Below are the code and all the weights of a small trained network. Each question names an input and a target symbol and asks about switching units off, where a switched-off unit gives its printed mean instead of its output.

import numpy as np


def w(rows, s, z=0):
    codes = np.array(rows[::2]) - 128.0
    scale = np.full(codes.shape[1], s)
    scale[-1] = z or s
    return codes * scale


def f(y):
    return np.maximum(y, 0)


def softmax(a):
    e = np.exp(a - a.max(-1, keepdims=True))
    return e / e.sum(-1, keepdims=True)


def log_softmax(a):
    a = a - a.max(-1, keepdims=True)
    return a - np.log(np.exp(a).sum(-1, keepdims=True))


def net(x, mask):
    ids = ['γζθμξπστφψ'.index(c) for c in x.split()]
    T = len(ids)
    res = E[ids] + P[:T]
    r = res
    for j in range(2):
        rows = slice(2 * j, 2 * j + 2)
        q, k, v = (r @ M[0][rows].T for M in (Q, K, V))
        z = softmax(np.where(np.tri(T) > 0, q @ k.T / 2**0.5, -1e9)) @ v
        o = O[0][rows]
        res = res + np.where(mask[j], z, o[:, -1]) @ o[:, :-1]
    y = f(res @ A[0][:, :-1].T + A[0][:, -1])
    res = res + np.where(mask[2:14], y, B[0][:, -1]) @ B[0][:, :-1]
    return log_softmax(res[-1] @ U[:, :-1].T + U[:, -1])


Q, K, V, O, A, B = {}, {}, {}, {}, {}, {}
E = w([
[178,217,127,111,122],'γ',
[208,57,129,122,76],'ζ',
[86,136,92,151,109],'θ',
[146,149,137,97,90],'μ',
[17,154,58,136,215],'ξ',
[105,252,126,187,181],'π',
[79,152,115,186,104],'σ',
[132,84,94,133,73],'τ',
[112,113,147,140,109],'φ',
[197,141,102,185,135],'ψ',
],0.018)
P = w([
[89,70,90,123,126],'0',
[114,125,41,131,46],'1',
[72,93,117,130,196],'2',
[107,135,2,127,116],'3',
[92,133,205,135,136],'4',
[148,181,31,112,53],'5',
[75,159,194,153,198],'6',
[188,172,54,70,33],'7',
[105,144,214,135,164],'8',
[156,182,45,118,45],'9',
[102,110,226,137,103],'10',
[163,191,55,111,47],'11',
],0.0098)
Q[0] = w([
[200,154,37,156,28],'head 0',
[248,2,30,62,116],'head 0',
[88,83,95,162,90],'head 1',
[175,227,62,152,48],'head 1',
],0.0047)
K[0] = w([
[197,58,107,110,155],'head 0',
[155,168,1,54,130],'head 0',
[39,127,79,115,137],'head 1',
[173,155,81,184,202],'head 1',
],0.0078)
V[0] = w([
[54,125,93,228,96],'head 0',
[56,83,188,20,61],'head 0',
[188,95,169,188,120],'head 1',
[77,138,223,2,223],'head 1',
],0.0081)
O[0] = w([
[153,178,248,146,110,200],'head 0',
[103,52,141,79,144,90],'head 0',
[163,186,135,160,220,52],'head 1',
[39,162,96,162,174,3],'head 1',
],0.012,0.0048)
A[0] = w([
[132,130,90,232,131,107],'neuron 0',
[143,102,166,79,138,139],'neuron 1',
[63,147,147,179,161,73],'neuron 2',
[191,140,159,97,180,155],'neuron 3',
[141,167,103,244,116,130],'neuron 4',
[55,108,169,140,146,98],'neuron 5',
[68,212,135,122,51,71],'neuron 6',
[51,129,67,29,195,70],'neuron 7',
[58,118,130,128,184,2],'neuron 8',
[120,10,126,113,104,182],'neuron 9',
[87,119,100,143,161,123],'neuron 10',
[153,43,134,155,96,35],'neuron 11',
],0.011,0.0042)
B[0] = w([
[170,71,154,40,122,150],'neuron 0',
[75,102,137,198,185,166],'neuron 1',
[189,194,121,138,82,156],'neuron 2',
[78,56,132,114,80,177],'neuron 3',
[177,67,141,64,124,191],'neuron 4',
[166,117,201,179,92,154],'neuron 5',
[89,115,93,67,108,254],'neuron 6',
[40,80,155,128,127,154],'neuron 7',
[202,106,113,182,27,140],'neuron 8',
[100,199,130,134,208,202],'neuron 9',
[102,71,102,157,61,141],'neuron 10',
[95,218,77,150,255,174],'neuron 11',
],0.0079,0.0085)
U = w([
[177,151,11,171,134,201],'γ',
[147,77,130,84,191,65],'ζ',
[114,87,129,113,137,33],'θ',
[14,94,125,2,146,139],'μ',
[83,123,160,152,89,38],'ξ',
[163,196,64,83,71,107],'π',
[149,115,218,119,107,15],'σ',
[110,156,173,119,171,155],'τ',
[88,86,228,108,168,217],'φ',
[230,33,150,149,116,254],'ψ',
],0.0086,0.0036)

Each question gives the input, a string of symbols that net reads in full, and the target symbol t.
The units are the heads (2 rows each of Q, K, V and O) and the neurons (one row each of A and B). Each row of codes is followed by its name. A weight is (code - 128) times the scale printed after its matrix; where a second scale follows, it is the last column's (O, A, B and U).
mask holds one flag per unit, heads first, then neurons. A switched-off unit (its flag False) gives its mean, the last column of its rows in O or B, instead of its output. The means were averaged over made-up inputs and are rounded, as every weight is.
A unit's drop is (log p(t) with every unit on - log p(t) with that unit switched off) / (log p(t) with every unit on - log p(t) with every unit switched off).
The circuit of an input: a set's keep is (log p(t) with only the set's units on - log p(t) with every unit switched off) / (log p(t) with every unit on - log p(t) with every unit switched off). Starting from the 12 units with the biggest drops (on a tie, the unit counted first), units are removed one at a time, each time the one whose removal leaves the highest keep (on an exact tie, the one counted first), for as long as the keep stays at least 0.8.
circuit, biggest first: the units of the circuit, biggest drop first
most important unit: the unit with the biggest drop
k most important neurons: the k neurons with the biggest drops, biggest first
which heads matter: for each layer, one digit per head in row order, 1 if its drop is at least 0.15 and else 0, layers parted by /
drop of u: that unit's drop, to one decimal
input σ μ σ ξ σ γ π, target σ: most important unit => head 0
input ζ θ φ θ ζ, target φ: which heads matter => 10
input ξ γ π, target π: circuit, biggest first => [neuron 2; head 0; neuron 6]
input γ γ μ μ π γ μ μ θ ψ, target ψ: which heads matter => 00
input σ ξ π θ θ φ π τ ξ θ π θ, target μ: which heads matter => 01
input μ μ γ τ γ ξ θ ξ ξ μ, target μ: circuit, biggest first => [head 1; neuron 6]
input ξ μ ζ τ θ ζ ξ ξ μ σ, target μ: circuit, biggest first => [head 1; neuron 6]
input ζ τ γ μ ξ σ, target μ: which heads matter => 01
input μ π ξ θ σ μ θ γ σ, target σ: circuit, biggest first => [head 0; neuron 5; neuron 2]
input φ ψ ψ φ, target ψ: which heads matter => 11
input μ θ τ μ γ μ π μ ζ τ, target γ: which heads matter => 10
input τ ψ ψ μ, target ψ: which heads matter => 01
input μ μ θ γ φ γ σ ζ σ μ π, target σ: which heads matter => 10
input γ γ ξ ξ θ μ, target μ: circuit, biggest first => [head 1]
input ψ γ σ, target ψ: 2 most important neurons => [neuron 4; neuron 9]
input γ ξ σ μ μ γ ξ γ σ, target σ: 2 most important neurons => [neuron 5; neuron 2]
input σ τ π π π, target π: 2 most important neurons => [neuron 2; neuron 6]
input π ξ ξ τ, target μ: drop of neuron 10 => 0.0
input ζ ψ π, target ψ: drop of neuron 9 => 0.1
input μ μ σ γ π π ψ, target ψ: drop of neuron 4 => 0.3
